Below is a small trained network, with its code and all its weights. Each question gives an input and a class and asks what happens when units are switched off, that is, made to give their printed mean instead of their output.

import numpy as np


def w(rows, s, z=0):
    codes = np.array(rows[::2]) - 128.0
    scale = np.full(codes.shape[1], s)
    scale[-1] = z or s
    return codes * scale


def f(y):
    return y / 2 * (1 + np.tanh(0.7978845608 * (y + 0.044715 * y**3)))


def log_softmax(a):
    a = a - a.max(-1, keepdims=True)
    return a - np.log(np.exp(a).sum(-1, keepdims=True))


def net(x, mask):
    res = np.array(x, float).reshape(1, 6) / 4 @ E
    y = f(res @ A[0][:, :-1].T + A[0][:, -1])
    res = res + np.where(mask, y, B[0][:, -1]) @ B[0][:, :-1]
    return log_softmax(res[-1] @ U[:, :-1].T + U[:, -1])


A, B = {}, {}
E = w([
[128,128,127,127],'x0',
[132,198,132,108],'x1',
[126,128,129,127],'x2',
[129,128,128,129],'x3',
[141,134,250,152],'x4',
[206,108,129,81],'x5',
],0.019)
A[0] = w([
[161,81,189,181,98],'N1',
[173,118,83,85,97],'N2',
[76,193,8,101,33],'N3',
[190,97,214,201,96],'N4',
[151,80,211,125,17],'N5',
[93,172,114,126,103],'N6',
[192,29,69,106,134],'N7',
[238,136,165,32,2],'N8',
[216,101,122,88,174],'N9',
[148,247,112,51,176],'N10',
[144,96,86,138,138],'N11',
[70,151,34,107,157],'N12',
[47,116,110,195,175],'N13',
[194,149,150,72,145],'N14',
[156,50,80,69,137],'N15',
[102,161,169,201,113],'N16',
[122,190,176,197,130],'N17',
[130,49,27,51,129],'N18',
[128,122,78,143,138],'N19',
[78,236,177,214,119],'N20',
[169,80,82,110,122],'N21',
[90,179,20,75,148],'N22',
[176,100,199,170,152],'N23',
[92,222,150,185,110],'N24',
[3,120,93,236,94],'N25',
[58,174,185,123,120],'N26',
[105,10,146,202,191],'N27',
[143,74,194,111,28],'N28',
[123,26,139,227,77],'N29',
[182,224,95,110,60],'N30',
[169,103,90,86,116],'N31',
[187,78,84,132,128],'N32',
[98,125,153,104,134],'N33',
[231,126,152,48,49],'N34',
[250,167,142,101,165],'N35',
[85,170,189,51,133],'N36',
[98,231,167,146,126],'N37',
[117,91,112,57,120],'N38',
],0.012,0.013)
B[0] = w([
[124,165,153,87,170],'N1',
[120,105,92,136,171],'N2',
[164,202,229,160,214],'N3',
[109,166,156,101,190],'N4',
[52,76,72,73,158],'N5',
[134,136,126,128,147],'N6',
[139,91,88,154,212],'N7',
[175,210,246,140,167],'N8',
[107,83,91,142,201],'N9',
[155,183,174,113,206],'N10',
[130,100,106,128,167],'N11',
[118,137,144,89,238],'N12',
[136,192,195,99,209],'N13',
[106,136,96,93,174],'N14',
[138,92,96,151,202],'N15',
[161,127,129,147,172],'N16',
[162,110,118,159,179],'N17',
[127,118,122,150,244],'N18',
[110,109,122,119,171],'N19',
[141,98,103,188,204],'N20',
[143,93,89,132,178],'N21',
[99,157,148,72,249],'N22',
[159,153,167,122,189],'N23',
[143,108,116,168,176],'N24',
[56,132,148,48,219],'N25',
[146,135,97,160,175],'N26',
[92,133,132,74,211],'N27',
[71,93,90,105,148],'N28',
[163,200,213,108,168],'N29',
[53,138,124,69,155],'N30',
[143,113,91,137,173],'N31',
[127,125,100,158,178],'N32',
[150,122,139,136,137],'N33',
[127,174,189,107,171],'N34',
[49,117,95,93,198],'N35',
[143,111,113,141,159],'N36',
[159,92,91,166,179],'N37',
[147,100,96,136,157],'N38',
],0.012,0.019)
U = w([
[52,114,135,27,45],'0',
[169,191,241,127,250],'1',
[161,55,96,254,145],'2',
],0.0095,0.0015)

Each question gives the input, the list of numbers given to net, and the class t.
The units are the neurons (one row each of A and B). Each row of codes is followed by its name. A weight is (code - 128) times the scale printed after its matrix; where a second scale follows, it is the last column's (A, B and U).
mask holds one flag per neuron, in row order. A switched-off neuron (its flag False) gives its mean, the last column of its row in B, instead of its output. The means were averaged over made-up inputs and are rounded, as every weight is.
A unit's drop is (log p(t) with every unit on - log p(t) with that unit switched off) / (log p(t) with every unit on - log p(t) with every unit switched off).
The circuit of an input: a set's keep is (log p(t) with only the set's units on - log p(t) with every unit switched off) / (log p(t) with every unit on - log p(t) with every unit switched off). Starting from the 12 units with the biggest drops (on a tie, the unit counted first), units are removed one at a time, each time the one whose removal leaves the highest keep (on an exact tie, the one counted first), for as long as the keep stays at least 0.8.
circuit, biggest first: the units of the circuit, biggest drop first
k most important neurons: the k neurons with the biggest drops, biggest first
drop when u is switched off: that unit's drop, to one decimal
input [-7,-1,7,-2,8,2], class 0: 2 most important neurons => [N5 N3]
input [5,7,-6,-2,-8,-1], class 1: circuit, biggest first => [N3]
input [-5,7,-8,-4,0,3], class 0: 2 most important neurons => [N35 N3]
input [2,7,-1,4,0,7], class 0: 2 most important neurons => [N35 N3]
input [-2,-4,0,0,4,1], class 0: 2 most important neurons => [N3 N5]
input [-4,-6,6,-3,7,1], class 0: 4 most important neurons => [N5 N28 N3 N27]
input [7,-6,8,-1,8,3], class 0: 2 most important neurons => [N5 N28]
input [-4,-7,3,-4,2,-8], class 1: 2 most important neurons => [N29 N13]
input [8,1,0,7,-1,-3], class 1: 3 most important neurons => [N35 N5 N9]
input [8,-4,7,-3,1,0], class 1: 2 most important neurons => [N35 N25]
input [6,7,4,-1,-4,0], class 1: 2 most important neurons => [N3 N10]
input [3,-3,5,1,5,7], class 0: 2 most important neurons => [N5 N35]
input [6,6,7,-6,-6,-4], class 1: drop when N3 is switched off => 0.8
input [3,1,6,-7,-2,-2], class 1: circuit, biggest first => [N35]
input [8,-1,-3,1,-2,1], class 2: drop when N25 is switched off => 0.4
input [2,-6,-7,0,6,5], class 0: drop when N5 is switched off => 0.4
